Each row has a class, written after it.
[  14  102 -101 -185 -111 -156 -145 -398 -198 -136 -163  515   69  128
 -618  367  150  146 -465  118 -131 -209  156   94   97 -126  -41 -553
 -589 -121  -18  327 -174  -83]
Q_720
[ -83 -138    6   90 -493  202 -248  -25  179  -12 -211 -179   -7  147
 -735 -525  337  173 -475  175  285 -182  -75 -185  146   56  228 -214
  128 -182 -295 -188 -358 -336]
Q_240
[ -56 -183   40  106 -477  203 -265  -73  169   12 -165 -164  -80   83
 -801 -627  388  196 -434  177  325 -193  -53 -190  175   38  290 -203
  114 -215 -345 -203 -341 -289]
Q_240
[  -8   16 -278 -210  -90    2  -96 -379 -169   66 -166  398   77  241
 -458  233   44  271 -287   17 -167 -305  201  -14  -19  103  -50 -504
 -624 -227  146  395 -121  -77]
Q_808
[  19  282  -95  255 -108  -72  -42  207  137  -13 -402  255 -124 -106
 -857  122 -328 -106  108  -44  381  219 -289   96   96   79   90 -253
  354   97  179  398  -11   49]
Q_760
[-107  252    9  262 -346 -345   -7 -240   15 -295 -348 -190  -83 -171
 -444  588  -98   26 -290  125  256  143  188  -85  336 -137  163  -19
  156  -62  261 -253 -111 -143]
Q_760
[ -38   36 -228 -273 -169 -107 -197 -397 -218 -131    2  525  179  165
 -612  368  239  105 -427   73 -292 -311  176   57   25 -112  -69 -372
 -646 -117   57  311 -153 -159]
Q_918
[ -48  138  -11   83 -265 -126   99 -212   17 -269  -65  -74  177 -187
 -331  720   96   99 -251  -48   91  -25  143  -71  312 -245  147  147
   56   27  114 -247  -37 -146]
Q_720
[-122 -200 -106  -53 -535  183 -255 -280  316  -89 -104 -107  121  256
 -415 -474  545  199 -479  159  356  -35  -22  -70  119  149  246 -102
  179 -258 -242 -292 -193 -328]
Q_240
[ -31   76  -75 -196 -115 -144 -188 -359 -238 -162  -83  504   92  180
 -620  370  106  165 -384   55 -207 -219  121   86   27  -30  -72 -548
 -546 -176   67  365 -124  -41]
Q_123
[ -59  126   27  170 -328 -141   66 -233  -18 -249  -88  -52  213 -128
 -377  749   50  118 -299  -83  168  -54  155  -69  265 -276  103  212
   50   25   90 -263   34 -166]
Q_808
[ -55   90 -212 -208 -163 -136 -165 -313 -220 -204   18  504  216  118
 -646  408  241  110 -444   93 -331 -271  128  109   23 -115  -61 -490
 -590 -122   78  344  -82 -108]
Q_760
[ -42   93  -59 -180  -84 -143 -207 -374 -208 -152 -121  510   27  112
 -678  398  103  127 -366  117 -164 -195  148   96  115  -71  -52 -537
 -598 -190   40  290 -172 -101]
Q_720
[ -56  182   26  131 -251 -142   74 -173    8 -271  -80 -125  185 -188
 -295  795   84  115 -246  -33  102   10   92  -52  345 -186  149  139
  100   21  189 -267  -30 -148]
Q_720
[ -16  252   46  296  -99  -73 -111   96  144  -26 -651  284 -145   14
 -857   43 -469  -41   99   48  359  239 -187   79  120  131  -24 -254
  185   59  199  355  -80  -79]
Q_918
[-133 -200  -81  -18 -501  224 -230 -223  302  -60  -85  -89  163  207
 -447 -536  539  282 -450  187  281 -102  -12 -114   64  139  234  -48
  131 -234 -255 -305 -210 -309]
Q_240
[ -61  170   59  119 -342 -107   88 -205  -35 -264  -16  -68  215 -221
 -339  768   91  163 -408  -49  152  -39  131  -31  283 -297  127  225
   62   26   54 -224  -22 -123]
Q_760
[-109 -224 -104  -59 -479  210 -287 -298  295  -49  -86  -51  112  208
 -428 -441  535  243 -377  244  303 -109  -29  -76   96   98  199  -71
  116 -241 -286 -205 -242 -249]
Q_720
[ -37  169   45   98 -371 -146   79 -278  -22 -236  -75  -86  245 -171
 -438  822  152  159 -389  -23  138  -52  125   17  301 -252  173  281
  -20    0  140 -301  -32 -254]
Q_34
[-108  250   11  207 -297 -299   32 -254   12 -228 -344 -130  -46 -144
 -553  603 -137   61 -248   30  190  110  205  -91  324 -141  145   32
  117  -34  255 -232  -70  -85]
Q_268
[-106 -195  -13  127 -422  226 -290  -11  213  -36 -178 -170  -67  124
 -709 -624  360  176 -452  185  308 -125  -61 -142  228   87  227 -207
  142 -191 -289 -223 -348 -354]
Q_918
[ -36   98 -148 -176 -134 -113 -181 -365 -214 -198  -65  457   99  146
 -577  343  111  123 -394   68 -200 -273  124  130   10  -87  -17 -512
 -569 -174  -23  351 -149  -46]
Q_628
[ -63  246  -13  191 -276 -272   35 -212   29 -195 -285 -166 -106 -111
 -328  574 -165   83 -221   57  183  124  181 -123  307  -76  123   54
  121  -48  251 -172 -100 -127]
Q_918
[ -75 -232   -3    9 -381  205 -259 -215  274  -32  -84  -84   29  191
 -419 -509  482  277 -381  158  373  -94  -33  -88  115  118  237 -184
  140 -222 -382 -253 -237 -180]
Q_720
[ -24 -187  -13  121 -417  237 -293  -47  166   52 -135 -185   -6  117
 -656 -543  420  255 -504  194  276 -254  -39 -105  126   26  270 -154
   19 -182 -286 -219 -353 -382]
Q_34
[  29  282   83  307  -90  -95  -98   55  127   43 -675  260 -168  -22
 -879   45 -532  -64   74   38  420  223 -209  130  116   86  -24 -204
  182   77  173  356  -55  -44]
Q_918
[ -41   95 -225 -294  -90   -1  -88 -322 -200  -29  -68  409  130  193
 -398  312   47  181 -322  -24 -272 -299  162   -5   36  137   19 -545
 -600 -270  232  415 -127  -53]
Q_240
[ -71  236  -30  182 -250 -303   26 -227   32 -152 -280 -190 -155 -131
 -431  569 -136   65 -144  120  190  115  146 -135  312  -73  131   -1
  120 -101  253 -233 -120 -123]
Q_720
[ -66  137 -149 -230 -127 -191 -171 -283 -240 -154  -79  474  137  172
 -709  429  160  110 -315   42 -291 -207  107   47  -13  -18  -62 -524
 -525 -161  134  284 -101  -71]
Q_240
[ -60  131   84  142 -335 -123   51 -273  -21 -266  -63 -144  152 -189
 -387  726   80  141 -303  -40  154  -13  146  -34  312 -213  138  231
  113  -40   83 -338  -43 -153]
Q_628
[  45  278  -83  262 -107  -80  -36  149  134  -24 -399  304  -96  -76
 -899  158 -361  -70   57  -77  339  186 -302   78   59  -18   72 -247
  314  110  146  407   48   70]
Q_123
[ -66  150   21  113 -346 -121  120 -256   -5 -269  -22  -94  181 -236
 -407  752   71  216 -343  -52  118  -38  154  -38  270 -210  136  205
   30   -2   57 -261   -3  -82]
Q_760
[ -54   25 -288 -286  -92    9  -75 -345 -169    8  -92  418   49  251
 -496  288   41  284 -304   -5 -280 -304  182  -71   52  115  -85 -512
 -624 -230  124  437 -142  -74]
Q_918
[  -9  237   53  194 -258 -297  103 -252   23 -149 -273 -174  -22 -180
 -479  628  -37  126 -213   58  185   91  179  -75  275 -108  163   13
   86  -19  172 -266  -77 -116]
Q_34
[  18  254  -15  295  -57  -62  -90  138  124  -43 -437  298  -85  -79
 -889   70 -319  -82  136  -58  377  185 -284  149   73   52   86 -219
  322   65  150  302   26   40]
Q_628
[-106 -216  -89   62 -531  222 -302 -245  299  -98  -75  -87  153  237
 -334 -434  503  326 -523  207  365  -83  -51  -66   46   80  221  -92
  154 -224 -282 -254 -211 -279]
Q_123
[ -61  176   46  114 -246 -122   95 -272  -16 -267  -82  -28  227 -228
 -312  785  126  178 -361  -69  159  -46  172   16  311 -273  195  243
  -49   14  152 -284  -12 -203]
Q_34
[ -51  112 -158 -204 -118 -165 -184 -363 -249 -215  -39  511   93  139
 -597  399  150   79 -398   64 -263 -239  141   87   40  -93  -25 -484
 -538 -181   66  352 -123  -37]
Q_628
[ -59  245   56  224 -239 -320   25 -239   15 -185 -297 -211 -107 -115
 -385  611 -173   55 -241   40  202   95  229  -97  291  -89  158   63
   81  -88  265 -310  -95 -185]
Q_34
[ -95  169   21  159 -382 -171   71 -223   -6 -243 -109  -72  181 -138
 -439  748   60  151 -353   -6  133   21  157  -57  290 -288  106  253
   69   28  137 -299  -12 -184]
Q_268
[ -31   55 -159 -234 -191 -103 -151 -371 -221 -107  -36  531  214  171
 -691  492  191  141 -392   43 -251 -291  133   58  -19 -130 -105 -451
 -602 -124    9  316  -63  -74]
Q_808
[ -59   63  -90 -185 -119  -94 -217 -350 -199 -138  -84  438   77  137
 -580  406  114  125 -331   70 -181 -229  144   97   50   12  -56 -555
 -585 -202   79  280 -113  -77]
Q_808
[-114 -225  -79   17 -432  204 -287 -257  329 -115  -97  -70   91  197
 -289 -485  490  202 -402  202  378  -56  -27  -59  135   92  233  -42
  192 -216 -285 -251 -205 -247]
Q_720
[  19  226  -44  267  -53  -99  -55  147  158  -10 -483  274 -164  -29
 -852   53 -371  -93  197  -78  340  287 -224   39  132  163   69 -187
  324   74  233  331   31   23]
Q_918
[ -62 -198  -26  130 -514  217 -267  -15  196  -52 -136 -151   33  147
 -634 -557  407  166 -533  204  283 -161  -89 -166  131  -34  249 -185
  167 -156 -285 -192 -326 -339]
Q_123
[ -43 -166   32  194 -395  177 -232   -1  169   26 -202 -195  -83  100
 -732 -563  320  227 -479  182  325 -149  -55 -133  185   71  275 -205
   95 -207 -285 -263 -317 -323]
Q_34
[-113  153   79  101 -345 -114   83 -228   29 -271  -61 -128  243 -141
 -243  705   90   80 -355   -2   77    7  158  -29  354 -223   96  250
   95   18  174 -307    1 -203]
Q_268
[ -62  170   23   74 -371 -132   59 -230    2 -288  -20  -96  231 -155
 -326  785  122  110 -322  -82   72  -21  133  -73  302 -195  147  240
  100   -5  204 -286   21 -203]
Q_240
[  35  294   38  309  -69  -95 -109   80  133   13 -648  252 -178  -37
 -824  103 -501  -97   56   75  430  225 -237  130  136   53    1 -295
  217   47  158  363  -81  -20]
Q_720
[ -61 -226    9  207 -474  287 -368   35  200  -80 -129 -165   20  148
 -608 -537  422  192 -426  175  310 -144  -85 -132  150    9  273 -218
  204 -195 -288 -213 -329 -363]
Q_628
[ -79  133   63  125 -377 -102    9 -245  -30 -327  -65  -65  188 -164
 -353  744  120  110 -372  -19  168  -25  117    6  350 -256  130  196
  106  -37  135 -289  -47 -219]
Q_628
[ -10    5 -173 -189  -74   18 -151 -336 -194    6 -116  396   56  230
 -465  239   -5  294 -276    7 -247 -287  168  -23    3  113  -52 -532
 -593 -263  184  429 -127  -62]
Q_123
[  51  236   -6  281  -73  -61  -22  157  160   -2 -451  262  -67  -40
 -855   30 -366  -94  153  -83  325  227 -254   73   68   54   88 -205
  332   87  207  367   49    5]
Q_123
[-118  230   17  218 -262 -297   26 -246   17 -269 -299 -172  -50 -130
 -361  573 -142   57 -228   75  184  103  192 -114  291 -145  124   -3
  115  -78  271 -255  -97 -163]
Q_123
[ -86  252   -6  167 -281 -335   59 -271   11 -192 -268 -186  -85 -155
 -450  630 -164   50 -247   50  150   73  251 -136  239 -162   83   91
   86  -25  215 -270  -90 -130]
Q_760
[   5  277  -82  298 -117  -82  -68  174  160   10 -397  239 -112  -53
 -854   93 -371 -153   85  -14  318  231 -287  116  138   34   69 -223
  322   79  201  355   71   14]
Q_268
[  -8  299   65  250 -147  -94  -22   70  133   14 -688  224 -155   10
 -874   48 -530  -58   73   28  389  227 -186   40   84  156   -7 -202
  225   28  194  329  -93  -51]
Q_240
[ -64 -250   20  139 -459  269 -311  -51  185    1 -143 -132   -7  160
 -616 -580  384  140 -456  147  379 -199  -43 -135  171  -13  249 -205
   94 -200 -335 -198 -289 -346]
Q_808
[-100 -203  -62   12 -399  206 -284 -181  264  -87  -61  -46   92  210
 -308 -394  444  203 -392  153  343  -95  -43  -77  122   81  217 -154
  158 -216 -270 -215 -208 -213]
Q_720
[ -60  195   41   27 -354 -174   92 -232  -59 -284  -72  -75  221 -176
 -334  834  103   75 -309  -82   84  -59  142  -79  290 -240  131  202
   69   36  202 -255  -26 -160]
Q_240
[ -54  211   87  205 -278 -264   17 -279   27 -184 -303 -217  -62 -173
 -422  642 -148   61 -156   31  244   44  225  -94  289 -111  115  -16
  107  -37  187 -284  -87 -110]
Q_808
[ -57  179   37  146 -302 -154   66 -217  -11 -324  -67 -101  104 -229
 -242  826   53  118 -369  -15  146  -23  149   -4  366 -209  167  181
   -9    7  196 -305  -40 -234]
Q_34
[ -82  230   48  219 -257 -315   47 -232   50 -174 -377 -233  -90 -124
 -430  592 -184  -11 -195   32  220  169  217 -114  302  -77   92   23
  157  -56  300 -373  -32 -172]
Q_808
[ -42   10 -270 -171 -115   32 -109 -299 -148  -44 -142  392  111  238
 -423  213   92  286 -378   12 -177 -264  197  -38   37   77  -21 -534
 -553 -215  117  438 -159 -114]
Q_760
[ -37   61 -118 -195 -139 -154 -213 -414 -204 -111  -92  522   26  180
 -650  337  153  169 -409   82 -139 -226  178   70    7  -39  -43 -542
 -627 -198   15  283 -112  -70]
Q_808
[  39  285  -99  215 -116 -131  -13  123  163   43 -411  225 -121   -7
 -850   51 -342 -161   88  -77  315  227 -243   34   87   90   88 -159
  334   55  229  290   67  -40]
Q_240
[ -93  172   29  166 -344 -167   46 -247   12 -227  -53 -112  276 -173
 -446  761  162  164 -318   -5  172  -21  124  -19  285 -290   95  209
  120   20  111 -318   15 -216]
Q_760
[  20  285  -16  345  -93 -139  -95  187  131  -50 -483  252 -167  -75
 -807   86 -360 -105   27    9  430  278 -257  116  107   61   54 -243
  348  105  174  310   -6    1]
Q_760
[ -46  122 -144 -225 -136 -183 -149 -372 -257 -158  -17  527  111  122
 -633  449  161  106 -439   92 -262 -275  127   97   36  -87   18 -448
 -672 -198   82  325 -107  -67]
Q_34
